Here is a tiny trained network, its code and every weight. The questions are about switching its units off for an input and a class, where a switched-off unit gives its printed mean instead of its output.

import numpy as np


def w(rows, s, z=0):
    codes = np.array(rows[::2]) - 128.0
    scale = np.full(codes.shape[1], s)
    scale[-1] = z or s
    return codes * scale


def f(y):
    return y / 2 * (1 + np.tanh(0.7978845608 * (y + 0.044715 * y**3)))


def log_softmax(a):
    a = a - a.max(-1, keepdims=True)
    return a - np.log(np.exp(a).sum(-1, keepdims=True))


def net(x, mask):
    res = np.array(x, float).reshape(1, 8) / 4 @ E
    y = f(res @ A[0][:, :-1].T + A[0][:, -1])
    res = res + np.where(mask, y, B[0][:, -1]) @ B[0][:, :-1]
    return log_softmax(res[-1] @ U[:, :-1].T + U[:, -1])


A, B = {}, {}
E = w([
[146,147,135,122,125,87,168,82,252],'x0',
[115,144,123,102,133,172,137,162,104],'x1',
[210,124,188,226,104,115,147,209,96],'x2',
[146,166,97,112,96,141,104,174,146],'x3',
[180,128,131,117,86,180,183,167,114],'x4',
[127,61,135,176,115,204,137,124,128],'x5',
[169,26,245,89,130,69,127,108,107],'x6',
[55,163,93,189,225,109,197,141,130],'x7',
],0.013)
A[0] = w([
[128,55,110,149,117,214,216,144,219,219],'neuron 1',
[215,139,120,82,2,158,89,168,207,251],'neuron 2',
[50,67,128,117,134,79,46,71,108,240],'neuron 3',
[212,79,158,191,138,45,200,151,104,195],'neuron 4',
[176,149,170,177,158,42,155,101,181,129],'neuron 5',
[189,152,11,73,143,159,49,110,183,244],'neuron 6',
],0.0083,0.0025)
B[0] = w([
[225,109,74,170,184,130,159,28,130,204],'neuron 1',
[144,121,95,114,41,118,53,77,115,248],'neuron 2',
[90,124,200,108,254,100,83,85,88,210],'neuron 3',
[118,46,137,189,52,103,157,185,160,241],'neuron 4',
[73,130,136,150,85,58,179,109,196,196],'neuron 5',
[67,194,116,108,111,123,83,106,147,216],'neuron 6',
],0.0097,0.014)
U = w([
[136,149,161,6,99,127,179,84,119,111],'0',
[130,169,109,105,77,109,48,76,148,47],'1',
[225,111,141,142,94,201,120,244,37,137],'2',
[215,82,110,158,158,193,171,93,145,103],'3',
[145,115,146,155,95,39,183,155,179,111],'4',
[125,119,175,155,158,177,37,144,67,99],'5',
[25,224,34,148,198,176,177,134,120,253],'6',
[114,82,198,64,211,64,119,93,134,141],'7',
],0.011,0.0037)

Each question gives the input, the list of numbers given to net, and the class t.
The units are the neurons (one row each of A and B). Each row of codes is followed by its name. A weight is (code - 128) times the scale printed after its matrix; where a second scale follows, it is the last column's (A, B and U).
mask holds one flag per neuron, in row order. A switched-off neuron (its flag False) gives its mean, the last column of its row in B, instead of its output. The means were averaged over made-up inputs and are rounded, as every weight is.
A unit's drop is (log p(t) with every unit on - log p(t) with that unit switched off) / (log p(t) with every unit on - log p(t) with every unit switched off).
The circuit of an input: a set's keep is (log p(t) with only the set's units on - log p(t) with every unit switched off) / (log p(t) with every unit on - log p(t) with every unit switched off). Starting from all 6 units, units are removed one at a time, each time the one whose removal leaves the highest keep (on an exact tie, the one counted first), for as long as the keep stays at least 0.8.
units of the circuit, in order: the units of the circuit, biggest drop first
unit that matters most: the unit with the biggest drop
top k neurons: the k neurons with the biggest drops, biggest first
drop when u is switched off: that unit's drop, to one decimal
input [2,1,-4,-2,-5,-2,-1,-3], class 7: unit that matters most => neuron 3
input [-2,4,4,-5,-5,8,3,7], class 3: top 2 neurons => neuron 1; neuron 6
input [1,-4,-6,5,8,7,4,-1], class 3: top 2 neurons => neuron 1; neuron 5
input [4,1,1,-8,-4,4,-5,-2], class 3: top 2 neurons => neuron 1; neuron 6
input [-5,3,0,-5,6,5,-3,-1], class 3: top 3 neurons => neuron 1; neuron 4; neuron 2
input [-5,6,-1,4,5,1,-3,-5], class 1: top 2 neurons => neuron 2; neuron 6
input [4,8,5,8,-1,1,4,-1], class 2: units of the circuit, in order => neuron 6; neuron 5
input [-7,5,-1,-3,5,-5,2,5], class 2: units of the circuit, in order => neuron 6; neuron 3
input [-2,8,6,-1,-3,-5,3,0], class 2: top 2 neurons => neuron 5; neuron 6
input [-8,0,0,7,3,-6,4,4], class 2: units of the circuit, in order => neuron 3; neuron 5
input [-4,-3,0,-3,-5,3,-1,5], class 7: top 2 neurons => neuron 3; neuron 6
input [-4,0,-5,-2,4,7,-1,-4], class 3: top 3 neurons => neuron 1; neuron 5; neuron 3
input [-4,4,2,0,3,0,-5,-4], class 1: top 2 neurons => neuron 2; neuron 4
input [3,2,2,2,-6,-4,4,6], class 4: units of the circuit, in order => neuron 5
input [7,-6,5,4,5,7,-3,6], class 3: top 2 neurons => neuron 1; neuron 6
input [3,-6,3,-2,2,-8,-5,6], class 4: drop when neuron 5 is switched off => 0.4
input [-8,2,-1,-1,-5,-4,-1,0], class 7: drop when neuron 3 is switched off => 0.9
input [2,8,8,5,2,6,-6,-8], class 1: drop when neuron 2 is switched off => 0.8
input [2,0,7,-5,2,5,-4,7], class 3: drop when neuron 1 is switched off => 3.0
input [7,-6,-6,-1,7,4,3,4], class 3: units of the circuit, in order => neuron 1
